Below are the code and all the weights of a small trained network. Each question names an input and a target symbol and asks about switching units off, where a switched-off unit gives its printed mean instead of its output.

import numpy as np


def w(rows, s, z=0):
    codes = np.array(rows[::2]) - 128.0
    scale = np.full(codes.shape[1], s)
    scale[-1] = z or s
    return codes * scale


def norm(h):
    return h / np.sqrt((h * h).mean(-1, keepdims=True) + 1e-5)


def f(y):
    return np.maximum(y, 0)


def softmax(a):
    e = np.exp(a - a.max(-1, keepdims=True))
    return e / e.sum(-1, keepdims=True)


def log_softmax(a):
    a = a - a.max(-1, keepdims=True)
    return a - np.log(np.exp(a).sum(-1, keepdims=True))


def net(x, mask):
    ids = ['ΓΛΠΣβζημτψω'.index(c) for c in x.split()]
    T = len(ids)
    res = E[ids] + P[:T]
    u = 0
    for l in range(2):
        r = norm(res)
        for j in range(3):
            rows = slice(4 * j, 4 * j + 4)
            q, k, v = (r @ M[l][rows].T for M in (Q, K, V))
            z = softmax(np.where(np.tri(T) > 0, q @ k.T / 4**0.5, -1e9)) @ v
            o = O[l][rows]
            res = res + np.where(mask[u + j], z, o[:, -1]) @ o[:, :-1]
        u += 3
        y = f(norm(res) @ A[l][:, :-1].T + A[l][:, -1])
        res = res + np.where(mask[u : u + 4], y, B[l][:, -1]) @ B[l][:, :-1]
        u += 4
    return log_softmax(norm(res)[-1] @ U[:, :-1].T + U[:, -1])


Q, K, V, O, A, B = {}, {}, {}, {}, {}, {}
E = w([
[105,147,196,75,85,155,52,145,111],'Γ',
[196,80,124,161,145,116,132,179,128],'Λ',
[82,197,138,169,141,156,115,152,170],'Π',
[90,190,138,163,120,164,83,147,80],'Σ',
[210,58,153,151,115,133,81,125,149],'β',
[99,141,163,144,153,112,120,148,95],'ζ',
[153,55,165,49,141,37,174,253,23],'η',
[171,135,140,142,71,132,128,153,130],'μ',
[144,46,193,142,84,111,72,161,203],'τ',
[119,111,175,85,139,146,120,208,194],'ψ',
[128,207,82,123,85,150,104,164,102],'ω',
],0.012)
P = w([
[124,115,97,102,151,152,156,38,114],'0',
[132,202,212,124,129,98,102,253,101],'1',
[114,85,2,150,83,230,148,140,67],'2',
[145,191,178,180,134,116,87,180,96],'3',
[132,102,64,100,69,192,245,189,105],'4',
[153,154,192,160,130,104,82,173,122],'5',
[90,64,142,166,57,210,160,110,135],'6',
[159,152,172,170,124,95,105,164,119],'7',
[93,124,132,112,24,184,180,99,122],'8',
[134,142,179,147,123,83,93,162,89],'9',
[62,113,181,103,19,199,154,72,122],'10',
[149,152,163,168,127,116,78,143,114],'11',
],0.0083)
Q[0] = w([
[157,222,94,254,116,151,78,180,153],'0.h0',
[105,136,163,41,219,119,213,155,152],'0.h0',
[218,173,101,185,79,97,104,171,113],'0.h0',
[116,133,68,69,145,141,169,72,117],'0.h0',
[96,70,182,179,131,80,131,162,94],'0.h1',
[159,130,112,184,154,34,161,208,132],'0.h1',
[224,145,128,128,34,97,64,189,104],'0.h1',
[200,132,23,94,114,129,232,35,176],'0.h1',
[160,169,203,59,64,149,71,230,109],'0.h2',
[180,97,164,163,107,81,142,178,55],'0.h2',
[94,105,140,57,130,226,181,139,128],'0.h2',
[132,118,165,191,172,100,33,138,161],'0.h2',
],0.006)
K[0] = w([
[202,106,176,49,145,71,140,106,118],'0.h0',
[112,128,73,203,99,199,83,108,35],'0.h0',
[168,129,198,83,130,162,166,118,188],'0.h0',
[118,202,70,184,116,102,161,194,121],'0.h0',
[195,150,129,131,220,122,146,124,116],'0.h1',
[136,163,115,78,178,67,223,129,122],'0.h1',
[127,107,164,45,167,122,125,123,163],'0.h1',
[168,130,94,175,64,125,136,180,129],'0.h1',
[117,133,84,87,150,69,172,126,198],'0.h2',
[143,106,118,183,154,35,150,62,2],'0.h2',
[44,167,124,96,182,113,106,208,166],'0.h2',
[159,56,129,132,228,67,67,47,255],'0.h2',
],0.0068)
V[0] = w([
[150,124,108,161,59,53,94,97,99],'0.h0',
[154,117,208,83,158,136,194,156,123],'0.h0',
[144,110,194,147,123,116,121,125,169],'0.h0',
[116,135,111,110,102,161,108,90,92],'0.h0',
[190,121,27,93,193,113,136,200,113],'0.h1',
[113,138,136,82,122,125,139,111,130],'0.h1',
[142,84,115,1,103,151,76,130,214],'0.h1',
[118,130,67,128,166,107,150,82,147],'0.h1',
[118,131,92,76,175,49,42,70,109],'0.h2',
[135,55,149,152,202,116,82,124,205],'0.h2',
[92,163,148,122,111,112,203,163,92],'0.h2',
[80,126,126,87,100,157,149,102,199],'0.h2',
],0.0059)
O[0] = w([
[106,99,94,104,50,58,106,153,151,105],'0.h0',
[36,34,201,105,171,72,158,151,134,198],'0.h0',
[106,154,80,96,187,138,137,223,65,196],'0.h0',
[143,89,119,173,53,68,100,103,132,123],'0.h0',
[82,181,113,106,164,203,27,117,151,66],'0.h1',
[86,97,168,81,126,149,75,147,195,135],'0.h1',
[132,161,169,181,216,63,160,28,103,203],'0.h1',
[216,132,171,163,100,143,199,39,115,4],'0.h1',
[78,200,44,61,119,153,176,67,201,39],'0.h2',
[229,181,139,94,63,125,149,143,70,137],'0.h2',
[162,98,125,253,148,139,112,71,152,129],'0.h2',
[188,101,60,162,129,69,207,117,69,107],'0.h2',
],0.0039,0.0044)
A[0] = w([
[24,45,132,116,110,209,147,99,98,251],'0.n0',
[178,67,149,152,102,127,5,183,130,143],'0.n1',
[137,127,129,127,148,163,126,160,173,163],'0.n2',
[54,29,148,77,106,162,148,148,2,195],'0.n3',
],0.0057,0.0012)
B[0] = w([
[254,55,81,54,98,148,212,156,133,209],'0.n0',
[64,174,160,144,172,142,156,197,125,255],'0.n1',
[100,96,160,89,128,169,191,126,16,152],'0.n2',
[171,172,97,190,126,176,155,129,240,252],'0.n3',
],0.0063,0.0076)
Q[1] = w([
[159,165,197,102,97,26,70,150,125],'1.h0',
[176,168,175,128,44,135,150,76,144],'1.h0',
[69,104,172,167,133,198,150,157,51],'1.h0',
[78,159,145,208,88,134,121,188,153],'1.h0',
[137,82,85,163,64,133,183,89,105],'1.h1',
[172,178,162,61,127,206,121,150,121],'1.h1',
[116,94,138,71,150,152,221,116,215],'1.h1',
[40,149,244,107,160,147,79,225,95],'1.h1',
[181,130,83,146,129,115,118,40,207],'1.h2',
[231,143,95,100,90,97,158,14,146],'1.h2',
[180,47,2,175,126,141,217,89,83],'1.h2',
[7,185,154,183,184,119,125,174,51],'1.h2',
],0.0056)
K[1] = w([
[118,112,155,124,164,86,122,110,90],'1.h0',
[168,122,128,166,76,138,150,112,166],'1.h0',
[180,132,152,104,151,116,217,123,106],'1.h0',
[125,116,105,113,152,105,131,161,120],'1.h0',
[174,113,84,155,98,144,145,241,123],'1.h1',
[129,141,148,160,175,83,108,125,103],'1.h1',
[153,63,168,155,147,104,143,177,118],'1.h1',
[164,120,112,90,120,70,160,2,132],'1.h1',
[146,152,144,186,133,156,107,224,171],'1.h2',
[115,140,119,158,137,161,118,202,114],'1.h2',
[181,106,151,160,116,253,128,148,145],'1.h2',
[189,85,80,123,137,75,167,85,156],'1.h2',
],0.0073)
V[1] = w([
[185,135,112,63,103,182,165,205,135],'1.h0',
[146,101,138,94,165,91,130,147,188],'1.h0',
[93,108,104,119,113,115,115,207,83],'1.h0',
[47,178,164,172,222,66,32,102,130],'1.h0',
[201,77,212,105,209,199,176,156,143],'1.h1',
[68,208,113,218,211,177,122,133,133],'1.h1',
[144,70,116,167,112,136,255,132,190],'1.h1',
[104,196,193,181,151,46,168,120,215],'1.h1',
[90,94,119,79,119,121,75,238,146],'1.h2',
[170,74,167,226,93,122,132,196,85],'1.h2',
[151,54,94,32,185,135,179,100,176],'1.h2',
[132,101,27,156,61,215,137,111,105],'1.h2',
],0.006)
O[1] = w([
[129,171,110,66,108,103,153,171,198,245],'1.h0',
[127,204,119,184,136,169,122,113,80,154],'1.h0',
[152,254,138,124,79,56,137,109,109,165],'1.h0',
[125,215,175,201,167,70,82,94,74,26],'1.h0',
[136,45,157,118,125,180,119,88,86,255],'1.h1',
[47,128,155,158,163,206,171,108,164,73],'1.h1',
[121,14,96,194,63,124,147,50,101,238],'1.h1',
[130,228,138,188,25,190,178,143,117,128],'1.h1',
[75,155,114,117,158,140,87,187,79,113],'1.h2',
[55,89,117,5,117,124,214,123,16,167],'1.h2',
[113,88,65,165,123,143,53,94,155,205],'1.h2',
[63,73,101,145,169,68,178,71,149,146],'1.h2',
],0.0057,0.0079)
A[1] = w([
[182,80,183,100,78,194,166,135,213,254],'1.n0',
[134,68,17,45,140,88,108,124,204,171],'1.n1',
[135,88,114,134,175,128,95,231,138,115],'1.n2',
[178,55,1,154,173,209,158,112,121,187],'1.n3',
],0.0058,0.0022)
B[1] = w([
[170,162,40,116,117,150,193,131,149,254],'1.n0',
[184,124,188,121,196,192,203,1,101,193],'1.n1',
[76,207,126,102,101,162,113,18,135,178],'1.n2',
[117,27,60,102,192,160,140,120,182,210],'1.n3',
],0.0094,0.0092)
U = w([
[173,65,62,124,138,166,183,51,124,242],'Γ',
[110,183,107,162,91,152,253,158,167,60],'Λ',
[184,191,72,83,22,133,138,200,95,197],'Π',
[91,231,111,140,186,87,143,177,201,181],'Σ',
[34,111,115,89,87,184,35,115,120,36],'β',
[172,159,225,181,151,198,154,122,49,22],'ζ',
[84,138,195,78,177,73,169,54,111,177],'η',
[69,190,165,39,149,147,116,187,97,135],'μ',
[194,207,155,31,122,113,98,63,130,2],'τ',
[67,66,152,119,87,57,169,151,44,49],'ψ',
[190,117,105,193,94,92,57,135,190,191],'ω',
],0.0062,0.00075)

Each question gives the input, a string of symbols that net reads in full, and the target symbol t.
The units are the heads (4 rows each of Q, K, V and O) and the neurons (one row each of A and B). Each row of codes is followed by its name. A weight is (code - 128) times the scale printed after its matrix; where a second scale follows, it is the last column's (O, A, B and U).
mask holds one flag per unit, layer by layer, with each layer's heads first. A switched-off unit (its flag False) gives its mean, the last column of its rows in O or B, instead of its output. The means were averaged over made-up inputs and are rounded, as every weight is.
A unit's drop is (log p(t) with every unit on - log p(t) with that unit switched off) / (log p(t) with every unit on - log p(t) with every unit switched off).
most important unit: the unit with the biggest drop
top k neurons: the k neurons with the biggest drops, biggest first
k most important neurons of layer l: the k neurons of layer l with the biggest drops, biggest first
which heads matter: for each layer, one digit per head in row order, 1 if its drop is at least 0.15 and else 0, layers parted by /
drop of u: that unit's drop, to one decimal
input Σ Γ τ η ψ τ, target η: which heads matter	111 / 011
input τ Γ Γ Λ, target Π: which heads matter	011 / 000
input Λ Σ ζ τ, target μ: most important neuron of layer 0	[0.n0]
input β μ Π Γ Γ Γ τ ψ, target τ: 2 most important neurons of layer 0	[0.n3, 0.n0]
input ψ Γ ψ ζ, target ζ: which heads matter	010 / 000
input Γ η Σ ψ Σ Γ, target ω: which heads matter	011 / 001
input ψ μ β ψ Γ β Γ τ Σ β ψ Π, target ζ: 3 most important neurons of layer 0	[0.n3, 0.n0, 0.n1]
input μ Γ Γ Λ Σ β η ψ, target ψ: top 2 neurons	[0.n3, 0.n0]
input Π τ ω ω τ η η Γ Γ η τ ζ, target Λ: which heads matter	111 / 011
input Π β Γ η μ Σ Λ Σ τ Λ, target Λ: which heads matter	110 / 001
input Σ Π Γ Γ β ψ Γ τ, target η: top 3 neurons	[0.n3, 0.n1, 0.n0]
input Γ τ μ ψ ψ η Γ Γ Γ, target Π: top 2 neurons	[1.n1, 0.n3]
input β Γ η Γ Γ Σ Σ η Π η, target τ: 2 most important neurons of layer 1	[1.n2, 1.n3]
input Λ Σ ζ Γ Γ Σ, target μ: which heads matter	001 / 000
input Λ Σ η Π η η Σ ψ β Π, target μ: top neuron	[0.n0]
input ψ ω Σ τ ω ψ Γ Γ Π Λ Σ η, target ζ: 2 most important neurons of layer 0	[0.n0, 0.n1]
input Π ω τ τ, target Λ: which heads matter	110 / 010
input τ Γ η ψ ψ ω τ Λ, target Π: top 2 neurons	[0.n0, 1.n1]
input Γ ψ τ ω τ Λ, target ω: top 2 neurons	[1.n1, 0.n0]
input τ ω Γ η, target Π: most important unit	0.h1
input ψ Γ Π τ ζ ω Σ β μ η η ψ, target ζ: 2 most important neurons of layer 0	[0.n0, 0.n3]
input Λ Π Σ Γ τ Γ ζ η Γ μ Π ψ, target μ: 2 most important neurons of layer 0	[0.n0, 0.n3]
input ψ μ Γ Λ, target ζ: top 2 neurons	[0.n0, 0.n3]
input Σ Σ Γ ψ η ω τ Π, target η: 3 most important neurons of layer 0	[0.n3, 0.n1, 0.n0]
input ω μ ζ Λ ψ ω Γ τ, target Σ: drop of 0.h0	0.4
input τ ω Γ Γ, target Π: drop of 1.n1	0.1
input τ ψ Λ Λ β μ Λ τ τ ζ τ, target Π: most important unit	1.h2
input ψ ψ ω η ψ ζ Γ ψ ω Γ Π τ, target ζ: drop of 0.h1	0.4
input Γ η τ β η Γ β ψ Γ Γ β τ, target ω: drop of 0.h1	0.2
